Below are the code and all the weights of a small trained network. Each question names an input and a class and asks about switching units off, where a switched-off unit gives its printed mean instead of its output.

import numpy as np


def w(rows, s, z=0):
    codes = np.array(rows[::2]) - 128.0
    scale = np.full(codes.shape[1], s)
    scale[-1] = z or s
    return codes * scale


def f(y):
    return y / 2 * (1 + np.tanh(0.7978845608 * (y + 0.044715 * y**3)))


def log_softmax(a):
    a = a - a.max(-1, keepdims=True)
    return a - np.log(np.exp(a).sum(-1, keepdims=True))


def net(x, mask):
    res = np.array(x, float).reshape(1, 8) / 4 @ E
    y = f(res @ A[0][:, :-1].T + A[0][:, -1])
    res = res + np.where(mask, y, B[0][:, -1]) @ B[0][:, :-1]
    return log_softmax(res[-1] @ U[:, :-1].T + U[:, -1])


A, B = {}, {}
E = w([
[131,108,129,139,132,129,123,122,124],'x0',
[117,132,132,126,133,116,146,143,126],'x1',
[138,98,132,143,132,132,117,113,120],'x2',
[120,100,130,142,128,122,116,125,113],'x3',
[203,194,163,116,206,77,54,183,78],'x4',
[146,59,190,138,66,221,119,238,124],'x5',
[132,133,120,124,124,136,115,123,133],'x6',
[96,89,250,62,161,126,97,92,208],'x7',
],0.015)
A[0] = w([
[135,165,121,189,124,97,108,147,109,101],'n1',
[150,180,143,119,181,67,130,90,94,216],'n2',
[185,84,166,103,85,221,136,254,88,158],'n3',
[177,134,200,104,174,82,68,143,142,23],'n4',
[149,141,208,86,173,100,49,131,116,65],'n5',
[99,129,97,103,146,63,136,41,141,211],'n6',
[77,144,98,123,212,99,157,28,150,255],'n7',
[83,86,168,64,98,119,166,51,171,129],'n8',
[156,146,188,120,121,44,62,150,118,132],'n9',
[109,105,205,110,169,153,109,142,160,129],'n10',
[224,159,86,109,127,96,146,160,56,127],'n11',
[69,98,170,156,142,132,161,127,162,101],'n12',
[147,136,189,70,161,111,96,143,143,62],'n13',
[215,158,84,128,159,127,103,195,8,127],'n14',
[122,130,47,179,46,160,201,104,98,240],'n15',
[77,95,149,100,93,140,137,99,234,103],'n16',
],0.01,0.006)
B[0] = w([
[129,185,146,115,126,136,55,98,129,158],'n1',
[212,193,53,155,93,126,110,100,129,203],'n2',
[96,89,230,80,118,229,140,229,152,249],'n3',
[166,94,85,178,147,128,192,185,176,191],'n4',
[145,43,57,166,154,72,187,198,154,199],'n5',
[186,112,82,66,210,81,57,176,122,214],'n6',
[208,116,126,10,204,47,45,144,107,234],'n7',
[111,120,214,1,148,139,74,149,145,200],'n8',
[179,134,69,171,155,172,158,146,127,193],'n9',
[27,98,114,133,150,114,164,68,185,183],'n10',
[194,151,183,154,137,131,77,69,100,199],'n11',
[123,136,154,118,97,140,80,121,155,161],'n12',
[134,105,104,211,99,147,183,163,223,176],'n13',
[197,158,224,103,221,138,9,149,70,230],'n14',
[173,17,9,223,157,83,238,201,254,248],'n15',
[76,166,200,59,138,158,110,98,117,193],'n16',
],0.0082,0.021)
U = w([
[146,114,13,124,167,42,162,116,153,189],'0',
[144,138,201,41,181,128,69,162,74,207],'1',
[109,106,103,176,119,183,197,194,152,2],'2',
[23,130,180,77,65,188,141,53,135,12],'3',
[167,191,97,148,153,102,86,56,2,165],'4',
],0.011,0.00091)

Each question gives the input, the list of numbers given to net, and the class t.
The units are the neurons (one row each of A and B). Each row of codes is followed by its name. A weight is (code - 128) times the scale printed after its matrix; where a second scale follows, it is the last column's (A, B and U).
mask holds one flag per neuron, in row order. A switched-off neuron (its flag False) gives its mean, the last column of its row in B, instead of its output. The means were averaged over made-up inputs and are rounded, as every weight is.
A unit's drop is (log p(t) with every unit on - log p(t) with that unit switched off) / (log p(t) with every unit on - log p(t) with every unit switched off).
The circuit of an input: a set's keep is (log p(t) with only the set's units on - log p(t) with every unit switched off) / (log p(t) with every unit on - log p(t) with every unit switched off). Starting from the 12 units with the biggest drops (on a tie, the unit counted first), units are removed one at a time, each time the one whose removal leaves the highest keep (on an exact tie, the one counted first), for as long as the keep stays at least 0.8.
units of the circuit, in order: the units of the circuit, biggest drop first
top k neurons: the k neurons with the biggest drops, biggest first
drop when u is switched off: that unit's drop, to one decimal
input [-4,-1,-5,6,-8,-8,7,1], class 1: units of the circuit, in order -> [n8]
input [8,8,6,-2,3,0,6,0], class 4: units of the circuit, in order -> [n15 n3 n8 n7]
input [0,3,3,4,3,-8,-4,0], class 4: units of the circuit, in order -> [n15 n2]
input [2,-7,3,-2,0,1,-7,3], class 3: units of the circuit, in order -> [n15 n14 n7 n6]
input [4,8,5,-7,2,-5,8,-1], class 4: top 2 neurons -> [n15 n3]
input [4,-8,0,4,-4,1,-4,2], class 3: top 2 neurons -> [n14 n7]
input [-8,-6,-4,4,0,2,-1,-5], class 2: top 4 neurons -> [n15 n7 n8 n6]
input [4,-7,1,-2,1,0,-8,1], class 0: top 2 neurons -> [n14 n3]
input [6,4,3,1,-3,1,-5,8], class 3: top 2 neurons -> [n10 n14]
input [-6,6,-8,1,8,0,0,7], class 0: drop when n3 is switched off -> 0.2
input [-5,6,3,6,7,-7,4,-2], class 4: drop when n2 is switched off -> 0.1
input [-7,-2,7,6,-7,1,-6,1], class 3: drop when n14 is switched off -> 0.3
